Below are the code and all the weights of a small trained network. Each question names an input and a class and asks about switching units off, where a switched-off unit gives its printed mean instead of its output.

import numpy as np


def w(rows, s, z=0):
    codes = np.array(rows[::2]) - 128.0
    scale = np.full(codes.shape[1], s)
    scale[-1] = z or s
    return codes * scale


def f(y):
    return y / 2 * (1 + np.tanh(0.7978845608 * (y + 0.044715 * y**3)))


def log_softmax(a):
    a = a - a.max(-1, keepdims=True)
    return a - np.log(np.exp(a).sum(-1, keepdims=True))


def net(x, mask):
    res = np.array(x, float).reshape(1, 5) / 4 @ E
    y = f(res @ A[0][:, :-1].T + A[0][:, -1])
    res = res + np.where(mask, y, B[0][:, -1]) @ B[0][:, :-1]
    return log_softmax(res[-1] @ U[:, :-1].T + U[:, -1])


A, B = {}, {}
E = w([
[221,143,17,69,182,4,133,102,121],'x0',
[25,66,172,184,148,134,126,79,207],'x1',
[137,90,158,119,153,193,42,139,108],'x2',
[214,148,254,95,195,151,186,146,215],'x3',
[123,4,125,161,5,137,201,202,38],'x4',
],0.0097)
A[0] = w([
[133,130,199,180,155,211,56,158,148,219],'n0',
[100,141,146,159,174,69,127,47,192,138],'n1',
[111,180,140,113,215,48,114,90,137,145],'n2',
[180,147,124,80,237,118,99,151,128,163],'n3',
[106,56,113,184,191,108,126,93,194,85],'n4',
[195,87,134,115,101,90,246,146,122,209],'n5',
[123,153,118,100,168,100,101,130,147,46],'n6',
[187,93,101,119,96,70,122,173,104,253],'n7',
[131,127,253,129,140,239,109,132,136,220],'n8',
[150,173,185,75,116,103,205,165,131,247],'n9',
[98,99,80,173,125,129,28,126,139,177],'n10',
],0.011,0.003)
B[0] = w([
[121,146,140,48,116,154,174,107,61,226],'n0',
[141,102,193,95,200,124,152,144,141,224],'n1',
[216,149,112,138,170,172,143,203,144,234],'n2',
[226,101,80,177,169,98,71,104,169,233],'n3',
[63,86,196,125,86,128,151,93,109,195],'n4',
[82,82,168,103,168,112,119,90,89,216],'n5',
[151,153,97,155,126,140,107,128,117,173],'n6',
[91,136,101,121,115,43,131,70,127,207],'n7',
[204,200,150,4,119,171,165,184,120,249],'n8',
[92,70,139,163,173,115,187,153,150,203],'n9',
[78,109,151,123,135,122,191,92,105,193],'n10',
],0.012,0.016)
U = w([
[68,140,74,245,11,94,174,175,89,57],'0',
[172,209,62,90,137,126,92,96,117,117],'1',
[42,35,130,152,148,102,140,12,120,254],'2',
[115,98,161,163,91,178,57,80,178,47],'3',
[179,130,136,163,210,137,148,162,216,129],'4',
[123,83,158,117,60,80,98,142,122,49],'5',
[94,156,166,84,114,177,208,165,124,144],'6',
],0.011,0.0057)

Each question gives the input, the list of numbers given to net, and the class t.
The units are the neurons (one row each of A and B). Each row of codes is followed by its name. A weight is (code - 128) times the scale printed after its matrix; where a second scale follows, it is the last column's (A, B and U).
mask holds one flag per neuron, in row order. A switched-off neuron (its flag False) gives its mean, the last column of its row in B, instead of its output. The means were averaged over made-up inputs and are rounded, as every weight is.
A unit's drop is (log p(t) with every unit on - log p(t) with that unit switched off) / (log p(t) with every unit on - log p(t) with every unit switched off).
The circuit of an input: a set's keep is (log p(t) with only the set's units on - log p(t) with every unit switched off) / (log p(t) with every unit on - log p(t) with every unit switched off). Starting from all 11 units, units are removed one at a time, each time the one whose removal leaves the highest keep (on an exact tie, the one counted first), for as long as the keep stays at least 0.8.
units of the circuit, in order: the units of the circuit, biggest drop first
k most important neurons: the k neurons with the biggest drops, biggest first
drop of u: that unit's drop, to one decimal
input [-4,5,6,-7,8], class 6: units of the circuit, in order -> (n3)
input [-4,-8,-7,-5,-5], class 0: units of the circuit, in order -> (n8; n1)
input [3,-2,5,-4,0], class 2: 3 most important neurons -> (n8; n2; n10)
input [-8,-3,-8,-8,-2], class 0: 3 most important neurons -> (n8; n5; n1)
input [-1,1,5,7,-1], class 6: 2 most important neurons -> (n0; n8)
input [-2,-4,5,-7,-5], class 2: 2 most important neurons -> (n8; n10)
input [6,8,7,6,8], class 2: 2 most important neurons -> (n2; n5)
input [-1,-5,4,-1,4], class 2: 3 most important neurons -> (n8; n2; n7)
input [-4,-2,-2,-8,6], class 0: 2 most important neurons -> (n1; n5)
input [2,4,-7,4,8], class 2: drop of n2 -> 0.0
input [-3,-8,0,-1,4], class 2: drop of n8 -> 0.2
input [-2,2,1,7,-2], class 6: drop of n0 -> 0.2
